How the elements are linked:
Teb b Ziv
Teb o Geg
Lan b Lil
Lan o Tiv
Siv b Zav
Siv o Kur
Gan b Zad
Gan o Pel
Nik b Bul
Nik o Laf
Doz b Sab
Doz o Gor
Zor b Siv
Zor o Tek
Zuk b Gor
Zuk o Sab
Sak b Seg
Sak o Zik
Tiv b Teb
Tiv o Lan
Geg b Lan
Geg o Teb
Dof b Zif
Dof o Fik
Pel b Lik
Pel o Gan
Zav b Pir
Zav o Rig
Biv b Rur
Biv o Vam
Bul b Dat
Bul o Giz
Dez b Fik
Dez o Zif
Kap b Gan
Kap o Lik
Maz b Tor
Maz o Nok
Zik b Zuk
Zik o Sak
Vam b Pib
Vam o Biv
Nif b Kap
Nif o Ven
Lik b Ven
Lik o Kap
Ziv b Tum
Ziv o Lam
Sab b Sak
Sab o Zuk
Ven b Zis
Ven o Nif
Kur b Tek
Kur o Siv
Laf b Doz
Laf o Nik
Zad b Zik
Zad o Seg
Mut b Giz
Mut o Dat
Tek b Bep
Tek o Zor
Zif b Zam
Zif o Dez
Mov b Rig
Mov o Pir
Zis b Zor
Zis o Bep
Giz b Laf
Giz o Bul
Bep b Nif
Bep o Zis
Nok b Mut
Nok o Maz
Gor b Nik
Gor o Doz
Rur b Dez
Rur o Zam
Lam b Geg
Lam o Ziv
Seg b Pel
Seg o Zad
Pir b Dof
Pir o Mov
Tor b Tiv
Tor o Lil
Zam b Vam
Zam o Rur
Lil b Nok
Lil o Tor
Rig b Kur
Rig o Zav
Pib b Lam
Pib o Tum
Tum b Biv
Tum o Pib
Dat b Maz
Dat o Mut
Fik b Mov
Fik o Dof

In the rows, 528 stands for zero.

The rows follow the links: the fewer symbols apart two elements are, the more alike their rows tend to be.

Each row is also shifted at random along 4 hidden directions that mean nothing.

Rows with their elements:
[533, 621, 560, 510, 513, 431, 419, 654, 637, 586, 470, 638, 610, 579, 513, 525, 512, 408, 432, 514, 385, 467, 525, 486, 551, 582, 642, 520, 510, 337, 471, 521, 442, 415, 480, 650, 546, 312]; element Gan
[525, 536, 426, 532, 494, 624, 618, 529, 636, 476, 594, 470, 532, 568, 553, 399, 357, 367, 363, 614, 629, 556, 575, 695, 588, 540, 452, 505, 516, 360, 455, 422, 520, 419, 584, 498, 558, 659]; element Tek
[750, 553, 609, 445, 546, 556, 605, 336, 397, 492, 582, 483, 425, 435, 495, 386, 431, 833, 603, 536, 573, 362, 539, 494, 432, 555, 621, 556, 499, 632, 477, 560, 493, 580, 584, 342, 528, 729]; element Ziv
[563, 380, 593, 405, 423, 540, 502, 600, 532, 542, 438, 668, 613, 550, 484, 544, 640, 593, 498, 475, 363, 392, 620, 446, 589, 655, 472, 554, 407, 582, 472, 470, 555, 442, 571, 472, 587, 451]; element Lam
[658, 420, 607, 534, 594, 658, 459, 414, 523, 400, 534, 556, 561, 542, 435, 674, 539, 556, 558, 450, 487, 574, 459, 499, 599, 440, 493, 528, 569, 751, 597, 562, 450, 674, 611, 531, 525, 562]; element Maz
[527, 427, 574, 543, 631, 599, 481, 419, 541, 431, 593, 464, 438, 560, 457, 711, 562, 538, 598, 413, 610, 595, 504, 518, 608, 471, 522, 443, 563, 752, 588, 548, 440, 659, 580, 623, 507, 639]; element Dat
[361, 286, 580, 379, 469, 536, 560, 474, 645, 316, 635, 457, 354, 633, 515, 572, 464, 525, 564, 509, 708, 476, 626, 623, 622, 632, 442, 470, 469, 485, 422, 438, 587, 474, 555, 460, 500, 735]; element Zam
[556, 635, 554, 661, 527, 549, 474, 494, 592, 511, 543, 500, 589, 552, 466, 559, 357, 470, 507, 568, 530, 567, 443, 585, 520, 408, 687, 662, 572, 410, 444, 580, 377, 537, 576, 450, 357, 504]; element Pel
[515, 547, 515, 513, 508, 391, 386, 562, 617, 556, 579, 492, 421, 575, 522, 627, 486, 422, 571, 530, 631, 505, 574, 527, 552, 546, 707, 541, 422, 339, 448, 597, 454, 437, 418, 651, 458, 443]; element Zad
[343, 468, 694, 511, 504, 593, 500, 425, 533, 432, 489, 647, 652, 556, 407, 619, 531, 565, 539, 427, 436, 552, 454, 501, 603, 489, 450, 633, 567, 651, 507, 497, 440, 621, 634, 434, 530, 520]; element Tor
[362, 481, 657, 646, 537, 393, 529, 748, 575, 466, 404, 544, 500, 648, 682, 614, 633, 513, 639, 466, 505, 621, 392, 453, 483, 527, 582, 512, 649, 541, 544, 589, 687, 577, 412, 600, 383, 378]; element Siv
[578, 315, 522, 411, 430, 569, 494, 505, 606, 433, 555, 518, 594, 593, 454, 663, 514, 439, 604, 521, 626, 448, 616, 607, 580, 588, 472, 714, 342, 441, 467, 526, 568, 494, 566, 416, 467, 511]; element Pib
[477, 597, 517, 565, 485, 528, 614, 610, 435, 637, 429, 521, 526, 443, 653, 438, 610, 710, 597, 600, 416, 551, 542, 446, 425, 578, 489, 538, 528, 589, 547, 534, 632, 499, 482, 404, 537, 533]; element Rur
[688, 503, 430, 596, 539, 640, 634, 662, 598, 497, 532, 449, 546, 537, 563, 486, 484, 445, 366, 602, 498, 583, 565, 607, 595, 524, 432, 455, 576, 521, 547, 421, 606, 447, 575, 545, 510, 573]; element Kur
[576, 491, 508, 573, 600, 429, 397, 564, 555, 548, 580, 431, 368, 559, 572, 754, 610, 456, 662, 457, 653, 571, 552, 472, 558, 513, 707, 450, 456, 551, 555, 637, 498, 558, 403, 758, 461, 458]; element Zuk
[625, 575, 479, 597, 537, 525, 685, 666, 447, 609, 479, 449, 397, 478, 664, 437, 636, 728, 575, 614, 493, 544, 599, 466, 454, 551, 522, 406, 555, 688, 556, 504, 678, 495, 520, 475, 507, 601]; element Dez
[478, 616, 646, 556, 547, 366, 535, 515, 477, 451, 526, 558, 487, 520, 652, 358, 493, 517, 590, 552, 556, 493, 371, 487, 414, 509, 603, 552, 637, 436, 544, 572, 619, 598, 407, 518, 492, 447]; element Zor
[494, 574, 435, 772, 526, 706, 484, 683, 671, 634, 415, 462, 680, 633, 473, 831, 539, 403, 500, 505, 401, 787, 536, 537, 666, 399, 554, 599, 522, 675, 531, 561, 440, 508, 626, 608, 360, 444]; element Sab
[427, 532, 552, 462, 653, 418, 468, 451, 495, 513, 586, 542, 391, 530, 535, 596, 629, 549, 564, 421, 538, 555, 479, 437, 565, 527, 537, 340, 603, 659, 624, 536, 479, 626, 503, 709, 625, 545]; element Nik
[451, 562, 454, 581, 525, 566, 695, 706, 551, 593, 494, 458, 433, 531, 669, 435, 618, 615, 450, 602, 459, 634, 593, 534, 534, 580, 407, 315, 618, 637, 519, 440, 642, 450, 529, 540, 569, 636]; element Mov
[555, 521, 401, 422, 477, 536, 514, 521, 433, 720, 542, 518, 536, 431, 502, 519, 597, 584, 567, 530, 567, 446, 678, 515, 447, 581, 535, 547, 335, 528, 551, 571, 509, 512, 496, 555, 611, 478]; element Lil
[446, 546, 489, 534, 552, 368, 376, 540, 577, 577, 569, 507, 388, 580, 547, 653, 541, 435, 592, 469, 650, 513, 542, 503, 563, 555, 683, 490, 460, 403, 463, 624, 485, 475, 391, 694, 516, 435]; element Zik

Complete each set of four: the symbols that take the first to the second take the third to the fourth.
Answer with the element's name.
[376, 639, 465, 626, 529, 631, 503, 473, 598, 546, 554, 482, 612, 560, 422, 583, 358, 414, 466, 532, 557, 667, 514, 622, 562, 430, 592, 584, 581, 442, 458, 502, 392, 506, 608, 482, 474, 600]
to [811, 694, 512, 639, 599, 598, 532, 430, 532, 518, 553, 455, 508, 476, 423, 412, 371, 582, 406, 542, 495, 499, 457, 526, 554, 431, 643, 486, 649, 599, 527, 534, 352, 557, 631, 487, 518, 613]
as [510, 383, 577, 519, 598, 454, 546, 550, 529, 368, 574, 499, 467, 608, 641, 554, 580, 426, 632, 546, 667, 575, 448, 560, 482, 500, 438, 521, 606, 543, 582, 508, 713, 625, 437, 529, 486, 541]
to Dof

[428, 484, 444, 392, 426, 525, 492, 505, 504, 643, 550, 524, 543, 490, 515, 612, 577, 538, 660, 534, 639, 437, 705, 560, 487, 614, 543, 662, 249, 376, 441, 596, 517, 448, 493, 460, 554, 490]
to [602, 558, 512, 512, 474, 560, 530, 622, 607, 532, 476, 636, 678, 557, 519, 411, 446, 379, 297, 582, 379, 490, 496, 575, 584, 544, 462, 516, 595, 399, 525, 443, 496, 392, 581, 561, 591, 441]
as [938, 552, 458, 496, 554, 512, 474, 536, 567, 533, 612, 484, 504, 520, 502, 481, 420, 432, 373, 573, 567, 393, 564, 538, 569, 516, 661, 508, 505, 408, 515, 533, 467, 461, 506, 621, 544, 497]
to Lam

[617, 608, 571, 698, 540, 470, 447, 572, 571, 481, 494, 486, 547, 542, 542, 596, 428, 458, 641, 529, 559, 546, 423, 507, 461, 448, 747, 699, 575, 419, 472, 627, 530, 568, 450, 485, 314, 407]
to [403, 609, 362, 390, 510, 506, 575, 393, 406, 728, 607, 497, 506, 431, 531, 416, 573, 551, 574, 586, 640, 468, 676, 568, 438, 569, 489, 542, 384, 453, 565, 562, 481, 502, 494, 537, 707, 575]
as [506, 605, 334, 495, 578, 582, 553, 469, 409, 724, 583, 467, 450, 431, 531, 528, 615, 587, 562, 564, 610, 554, 632, 547, 483, 494, 515, 444, 416, 597, 599, 583, 484, 518, 519, 641, 638, 624]
to Dof

[915, 474, 393, 585, 570, 689, 588, 586, 609, 488, 605, 424, 577, 558, 511, 481, 410, 352, 393, 627, 594, 535, 583, 668, 583, 471, 504, 533, 522, 485, 555, 468, 583, 487, 582, 539, 520, 569]
to [629, 604, 331, 574, 630, 661, 586, 507, 500, 654, 576, 368, 419, 464, 486, 565, 543, 609, 520, 568, 590, 632, 617, 549, 586, 446, 519, 388, 536, 685, 614, 535, 414, 542, 579, 633, 562, 691]
as [646, 525, 515, 272, 482, 514, 523, 403, 419, 561, 591, 594, 478, 454, 486, 318, 502, 682, 495, 525, 569, 276, 650, 494, 473, 641, 482, 512, 383, 464, 497, 488, 485, 451, 532, 462, 732, 580]
to Zik

[313, 753, 621, 548, 475, 413, 501, 416, 558, 481, 542, 617, 586, 533, 498, 327, 332, 493, 467, 543, 467, 470, 390, 530, 443, 523, 617, 612, 624, 298, 420, 532, 404, 492, 537, 418, 499, 545]
to [821, 376, 600, 350, 543, 596, 550, 463, 495, 397, 554, 630, 592, 548, 484, 407, 519, 542, 422, 515, 477, 373, 528, 547, 561, 594, 389, 539, 537, 572, 591, 414, 577, 545, 619, 486, 649, 542]
as [301, 581, 553, 521, 449, 459, 594, 559, 495, 575, 480, 456, 375, 507, 583, 477, 554, 792, 649, 571, 569, 510, 592, 478, 425, 622, 604, 522, 461, 535, 392, 553, 593, 439, 493, 330, 452, 670]
to Kap

[595, 470, 626, 549, 499, 562, 501, 479, 524, 476, 479, 483, 456, 534, 439, 612, 506, 735, 613, 471, 509, 462, 573, 464, 577, 531, 621, 601, 472, 667, 433, 551, 470, 556, 615, 349, 419, 635]
to [470, 643, 664, 582, 557, 335, 518, 543, 541, 476, 518, 503, 399, 553, 609, 405, 478, 640, 568, 511, 520, 505, 416, 434, 474, 553, 719, 474, 653, 460, 451, 555, 549, 505, 436, 510, 455, 554]
as [502, 317, 618, 471, 549, 557, 578, 603, 563, 364, 496, 668, 616, 645, 568, 568, 608, 441, 514, 504, 465, 531, 478, 535, 580, 574, 346, 534, 596, 582, 570, 439, 667, 572, 529, 523, 548, 463]
to Nik

[567, 662, 520, 658, 565, 655, 546, 500, 564, 563, 481, 571, 742, 515, 428, 519, 416, 438, 382, 524, 369, 619, 438, 557, 570, 406, 538, 584, 653, 544, 563, 512, 386, 542, 645, 526, 523, 494]
to [698, 428, 688, 547, 553, 596, 493, 499, 558, 457, 502, 497, 392, 563, 452, 633, 567, 804, 590, 447, 407, 501, 523, 392, 631, 536, 595, 439, 558, 836, 477, 497, 433, 539, 652, 467, 463, 650]
as [511, 543, 592, 519, 442, 519, 580, 545, 457, 550, 441, 516, 513, 487, 535, 501, 543, 751, 656, 544, 460, 495, 567, 453, 436, 550, 579, 612, 472, 589, 457, 577, 572, 524, 519, 327, 438, 562]
to Laf

[617, 595, 437, 560, 542, 540, 674, 557, 369, 621, 497, 516, 642, 431, 660, 353, 574, 603, 563, 646, 493, 538, 512, 525, 357, 492, 421, 562, 559, 564, 601, 540, 714, 583, 463, 432, 567, 510]
to [528, 446, 587, 542, 627, 419, 588, 512, 543, 393, 620, 391, 282, 577, 667, 496, 566, 543, 643, 529, 721, 550, 450, 522, 499, 542, 548, 419, 615, 549, 495, 536, 685, 592, 427, 558, 447, 661]
as [316, 653, 375, 489, 548, 575, 578, 416, 436, 710, 604, 491, 496, 439, 518, 483, 569, 538, 490, 560, 581, 622, 637, 565, 494, 491, 471, 413, 491, 547, 600, 496, 466, 531, 544, 608, 682, 621]
to Zuk

[550, 672, 593, 616, 502, 455, 505, 469, 590, 460, 559, 429, 448, 520, 490, 452, 339, 579, 548, 573, 609, 501, 462, 551, 485, 469, 745, 582, 588, 416, 413, 571, 401, 509, 529, 442, 365, 586]
to [702, 564, 549, 527, 518, 493, 502, 678, 643, 536, 446, 574, 485, 577, 512, 451, 494, 525, 308, 528, 334, 435, 539, 487, 664, 598, 580, 347, 606, 500, 469, 442, 467, 361, 582, 665, 565, 482]
as [362, 543, 351, 595, 469, 645, 665, 582, 453, 591, 507, 550, 787, 497, 625, 495, 552, 362, 603, 658, 598, 687, 541, 668, 357, 482, 360, 758, 481, 376, 597, 575, 726, 566, 490, 411, 470, 416]
to Pir

[399, 609, 434, 690, 540, 654, 546, 567, 626, 581, 511, 432, 556, 566, 462, 694, 469, 459, 481, 534, 467, 711, 555, 568, 637, 433, 555, 508, 557, 575, 490, 517, 406, 506, 632, 567, 471, 567]
to [566, 355, 654, 474, 571, 514, 593, 608, 556, 344, 523, 586, 500, 604, 620, 528, 617, 513, 488, 498, 507, 521, 446, 497, 582, 552, 385, 389, 669, 646, 609, 444, 702, 600, 521, 577, 571, 529]
as [565, 524, 377, 588, 513, 680, 634, 570, 501, 537, 560, 511, 733, 517, 585, 418, 479, 348, 460, 657, 587, 593, 543, 726, 469, 457, 346, 639, 548, 398, 600, 477, 667, 546, 551, 484, 550, 510]
to Nik

[472, 455, 535, 527, 619, 516, 420, 520, 525, 506, 559, 526, 568, 564, 509, 786, 631, 410, 610, 428, 567, 650, 472, 522, 557, 466, 530, 518, 529, 626, 667, 621, 500, 674, 466, 719, 517, 417]
to [423, 636, 340, 547, 521, 662, 577, 379, 544, 600, 648, 400, 537, 505, 460, 514, 448, 457, 463, 581, 671, 646, 582, 658, 515, 444, 486, 488, 513, 517, 546, 516, 397, 552, 617, 548, 557, 719]
as [431, 559, 538, 443, 615, 403, 417, 403, 450, 512, 608, 586, 479, 499, 506, 483, 585, 445, 571, 453, 606, 530, 460, 502, 490, 517, 537, 440, 575, 517, 635, 555, 473, 643, 460, 699, 662, 486]
to Sab

